Here is a tiny trained network, its code and every weight. The questions are about switching its units off for an input and a class, where a switched-off unit gives its printed mean instead of its output.

import numpy as np


def w(rows, s, z=0):
    codes = np.array(rows[::2]) - 128.0
    scale = np.full(codes.shape[1], s)
    scale[-1] = z or s
    return codes * scale


def f(y):
    return np.maximum(y, 0)


def log_softmax(a):
    a = a - a.max(-1, keepdims=True)
    return a - np.log(np.exp(a).sum(-1, keepdims=True))


def net(x, mask):
    res = np.array(x, float).reshape(1, 6) / 4 @ E
    y = f(res @ A[0][:, :-1].T + A[0][:, -1])
    res = res + np.where(mask, y, B[0][:, -1]) @ B[0][:, :-1]
    return log_softmax(res[-1] @ U[:, :-1].T + U[:, -1])


A, B = {}, {}
E = w([
[1,170,92,192,140,215,144,83,122,65,158,35],'x0',
[77,172,126,34,74,85,174,67,178,116,153,141],'x1',
[122,125,130,126,129,127,123,136,135,133,124,128],'x2',
[127,126,128,135,134,123,135,125,129,124,142,139],'x3',
[124,124,128,132,128,111,131,129,132,134,125,121],'x4',
[158,97,167,75,192,154,67,105,153,169,224,61],'x5',
],0.0088)
A[0] = w([
[220,107,134,186,170,133,95,171,113,159,93,154,3],'N1',
[161,119,136,82,139,111,103,134,117,140,158,107,90],'N2',
[133,139,131,4,78,80,156,88,147,143,132,172,31],'N3',
[215,111,138,56,179,119,88,118,147,159,172,104,81],'N4',
[140,123,125,138,83,94,130,161,123,106,71,194,82],'N5',
[183,139,133,100,140,123,115,151,154,143,119,170,116],'N6',
[219,104,139,80,113,73,123,151,126,165,102,191,97],'N7',
[164,138,117,143,99,108,161,123,126,123,53,197,93],'N8',
],0.02,0.0037)
B[0] = w([
[215,118,121,111,141,87,81,189,147,40,124,142,198],'N1',
[131,131,127,111,116,109,164,94,117,163,158,159,175],'N2',
[218,111,120,146,153,108,76,202,126,53,115,140,228],'N3',
[115,142,141,112,98,122,166,120,125,247,123,140,225],'N4',
[123,117,154,101,125,120,141,110,131,228,153,119,198],'N5',
[86,124,138,159,135,167,112,126,110,118,97,73,189],'N6',
[33,141,105,156,135,168,143,71,135,56,133,110,251],'N7',
[133,137,138,112,114,126,159,114,117,221,144,147,203],'N8',
],0.015,0.024)
U = w([
[22,147,117,162,133,213,141,27,110,43,130,80,255],'0',
[167,122,184,69,89,124,177,102,103,250,156,190,17],'1',
[254,81,140,97,144,101,54,208,122,29,120,181,98],'2',
],0.0075,0.0018)

Each question gives the input, the list of numbers given to net, and the class t.
The units are the neurons (one row each of A and B). Each row of codes is followed by its name. A weight is (code - 128) times the scale printed after its matrix; where a second scale follows, it is the last column's (A, B and U).
mask holds one flag per neuron, in row order. A switched-off neuron (its flag False) gives its mean, the last column of its row in B, instead of its output. The means were averaged over made-up inputs and are rounded, as every weight is.
A unit's drop is (log p(t) with every unit on - log p(t) with that unit switched off) / (log p(t) with every unit on - log p(t) with every unit switched off).
The circuit of an input: a set's keep is (log p(t) with only the set's units on - log p(t) with every unit switched off) / (log p(t) with every unit on - log p(t) with every unit switched off). Starting from all 8 units, units are removed one at a time, each time the one whose removal leaves the highest keep (on an exact tie, the one counted first), for as long as the keep stays at least 0.8.
circuit, biggest first: the units of the circuit, biggest drop first
unit that matters most: the unit with the biggest drop
top k neurons: the k neurons with the biggest drops, biggest first
drop when u is switched off: that unit's drop, to one decimal
input [-6,2,3,1,4,6], class 0: top 4 neurons -> [N7; N6; N8; N5]
input [2,2,-2,6,7,-4], class 1: top 2 neurons -> [N7; N3]
input [-4,5,5,3,8,0], class 2: unit that matters most -> N3
input [-7,5,3,-2,7,7], class 0: top 2 neurons -> [N7; N6]
input [3,-6,2,8,8,-6], class 1: top 4 neurons -> [N3; N7; N5; N8]
input [6,8,1,-7,-6,8], class 1: top 2 neurons -> [N7; N1]
input [-4,5,-2,5,6,4], class 2: top 2 neurons -> [N3; N8]
input [-8,-8,-6,-2,-7,-1], class 0: top 3 neurons -> [N7; N3; N6]
input [5,-6,-7,0,6,6], class 1: top 4 neurons -> [N7; N3; N6; N1]
input [6,1,-5,0,-6,7], class 1: top 3 neurons -> [N7; N6; N3]
input [5,6,-4,-4,1,7], class 1: top 2 neurons -> [N7; N1]
input [4,5,6,-7,-3,1], class 2: circuit, biggest first -> [N7; N4]
input [3,2,2,-3,2,4], class 1: top 4 neurons -> [N7; N3; N6; N1]
input [0,-8,4,-1,1,5], class 2: circuit, biggest first -> [N1]
input [5,-6,2,-5,8,7], class 1: drop when N7 is switched off -> 2.7
input [6,1,6,-4,-7,-8], class 1: drop when N7 is switched off -> 1.7
input [6,-8,-7,-2,0,5], class 2: drop when N7 is switched off -> 1.5
